Here is a tiny trained network, its code and every weight. The questions are about switching its units off for an input and a target symbol, where a switched-off unit gives its printed mean instead of its output.

import numpy as np


def w(rows, s, z=0):
    codes = np.array(rows[::2]) - 128.0
    scale = np.full(codes.shape[1], s)
    scale[-1] = z or s
    return codes * scale


def norm(h):
    return h / np.sqrt((h * h).mean(-1, keepdims=True) + 1e-5)


def f(y):
    return np.maximum(y, 0)


def softmax(a):
    e = np.exp(a - a.max(-1, keepdims=True))
    return e / e.sum(-1, keepdims=True)


def log_softmax(a):
    a = a - a.max(-1, keepdims=True)
    return a - np.log(np.exp(a).sum(-1, keepdims=True))


def net(x, mask):
    ids = ['αβγδεζηθλμξστφψω'.index(c) for c in x.split()]
    T = len(ids)
    res = E[ids] + P[:T]
    q, k, v = (norm(res) @ M[0].T for M in (Q, K, V))
    z = softmax(np.where(np.tri(T) > 0, q @ k.T / 3**0.5, -1e9)) @ v
    res = res + np.where(mask[0], z, O[0][:, -1]) @ O[0][:, :-1]
    y = f(norm(res) @ A[0][:, :-1].T + A[0][:, -1])
    res = res + np.where(mask[1:13], y, B[0][:, -1]) @ B[0][:, :-1]
    return log_softmax(norm(res)[-1] @ U[:, :-1].T + U[:, -1])


Q, K, V, O, A, B = {}, {}, {}, {}, {}, {}
E = w([
[185,106,151,182,100],'α',
[74,30,100,181,138],'β',
[83,6,130,183,145],'γ',
[105,143,93,95,165],'δ',
[185,117,147,178,99],'ε',
[102,126,82,96,188],'ζ',
[190,146,138,162,102],'η',
[63,88,113,117,115],'θ',
[135,133,144,110,45],'λ',
[154,104,158,52,185],'μ',
[107,149,87,101,166],'ξ',
[190,91,153,180,104],'σ',
[103,125,90,85,191],'τ',
[6,194,221,50,44],'φ',
[114,128,112,91,151],'ψ',
[182,101,150,181,99],'ω',
],0.0023)
P = w([
[82,177,125,208,133],'0',
[143,9,145,116,134],'1',
[134,30,147,115,124],'2',
[129,41,149,111,124],'3',
[134,53,142,109,124],'4',
[128,59,145,101,124],'5',
[129,67,141,104,121],'6',
[126,71,142,99,119],'7',
[121,77,139,98,123],'8',
[123,82,140,95,121],'9',
],0.0012)
Q[0] = w([
[218,78,161,251,35],'H1',
[224,106,121,219,43],'H1',
[233,66,133,242,4],'H1',
],0.004)
K[0] = w([
[44,226,49,253,61],'H1',
[65,223,32,235,75],'H1',
[45,245,47,242,26],'H1',
],0.004)
V[0] = w([
[110,185,107,194,8],'H1',
[148,75,252,182,216],'H1',
[167,173,207,81,173],'H1',
],0.0024)
O[0] = w([
[194,103,194,130,200,3],'H1',
[56,217,95,249,128,215],'H1',
[193,196,122,163,36,126],'H1',
],0.0023,0.0013)
A[0] = w([
[75,242,87,61,39,70],'N1',
[143,90,147,147,45,49],'N2',
[170,48,97,167,113,112],'N3',
[181,64,90,152,119,115],'N4',
[49,252,77,196,98,53],'N5',
[132,61,173,184,211,104],'N6',
[92,35,186,146,131,69],'N7',
[44,189,153,142,164,85],'N8',
[156,106,80,205,68,97],'N9',
[136,87,138,116,30,5],'N10',
[84,123,34,150,155,146],'N11',
[106,112,92,72,132,140],'N12',
],0.0031,0.0026)
B[0] = w([
[133,218,30,120,161,231],'N1',
[228,92,152,76,193,154],'N2',
[86,161,80,147,85,216],'N3',
[73,138,52,117,121,201],'N4',
[142,20,229,108,159,191],'N5',
[114,177,174,93,157,205],'N6',
[167,205,97,104,117,181],'N7',
[153,52,117,136,50,165],'N8',
[45,60,135,159,131,179],'N9',
[111,76,253,110,249,139],'N10',
[181,130,200,83,164,252],'N11',
[148,98,173,173,137,229],'N12',
],0.0038,0.0019)
U = w([
[173,33,17,91,54,51],'α',
[94,49,39,132,100,6],'β',
[61,99,53,207,155,40],'γ',
[58,13,60,157,76,39],'δ',
[250,246,182,252,146,213],'ε',
[89,148,132,222,170,13],'ζ',
[149,37,18,137,40,83],'η',
[191,58,30,86,55,29],'θ',
[24,128,130,152,43,109],'λ',
[226,61,38,155,42,77],'μ',
[89,149,150,236,165,31],'ξ',
[6,220,134,48,1,170],'σ',
[227,246,49,9,238,224],'τ',
[233,20,245,5,249,254],'φ',
[135,172,146,212,151,21],'ψ',
[92,40,10,237,24,108],'ω',
],0.0043,0.0039)

Each question gives the input, a string of symbols that net reads in full, and the target symbol t.
The units are the heads (3 rows each of Q, K, V and O) and the neurons (one row each of A and B). Each row of codes is followed by its name. A weight is (code - 128) times the scale printed after its matrix; where a second scale follows, it is the last column's (O, A, B and U).
mask holds one flag per unit, heads first, then neurons. A switched-off unit (its flag False) gives its mean, the last column of its rows in O or B, instead of its output. The means were averaged over made-up inputs and are rounded, as every weight is.
A unit's drop is (log p(t) with every unit on - log p(t) with that unit switched off) / (log p(t) with every unit on - log p(t) with every unit switched off).
The circuit of an input: a set's keep is (log p(t) with only the set's units on - log p(t) with every unit switched off) / (log p(t) with every unit on - log p(t) with every unit switched off). Starting from the 12 units with the biggest drops (on a tie, the unit counted first), units are removed one at a time, each time the one whose removal leaves the highest keep (on an exact tie, the one counted first), for as long as the keep stays at least 0.8.
units of the circuit, in order: the units of the circuit, biggest drop first
unit that matters most: the unit with the biggest drop
top k neurons: the k neurons with the biggest drops, biggest first
drop of u: that unit's drop, to one decimal
input γ η θ γ η ε θ, target φ: top neuron -> N11
input λ μ ω η η, target φ: top 2 neurons -> N1, N6
input ξ η δ σ β η τ, target φ: units of the circuit, in order -> N11, N1
input θ η ζ φ δ α σ, target τ: top 2 neurons -> N7, N6
input δ η η η θ, target φ: top 2 neurons -> N1, N11
input η η φ η φ ω, target ε: top 3 neurons -> N6, N7, N5
input η η ψ φ μ ψ η μ, target τ: units of the circuit, in order -> H1, N1
input θ ω η ξ η τ δ ζ, target φ: top 2 neurons -> N11, N12
input λ ψ α, target φ: top 2 neurons -> N1, N6
input μ ψ η μ η ψ η μ ζ, target φ: top 2 neurons -> N5, N11
input τ γ η φ ξ ξ δ, target φ: top 4 neurons -> N11, N12, N3, N4
input θ μ ω ε η γ η ε, target τ: top 2 neurons -> N6, N7
input η α η τ ξ, target φ: top 2 neurons -> N11, N5
input η ψ μ α, target ε: unit that matters most -> H1
input η μ η σ, target ε: top 4 neurons -> N6, N7, N5, N3
input η σ γ ξ τ ω, target ε: top 2 neurons -> N6, N7
input ξ σ η σ σ η η η τ, target φ: drop of N11 -> 0.4
input λ ξ ε, target φ: drop of N1 -> 0.3
input η ψ ξ, target φ: drop of N1 -> -0.1
input θ γ η, target τ: drop of N6 -> 0.4
input η μ μ μ μ, target τ: unit that matters most -> N1
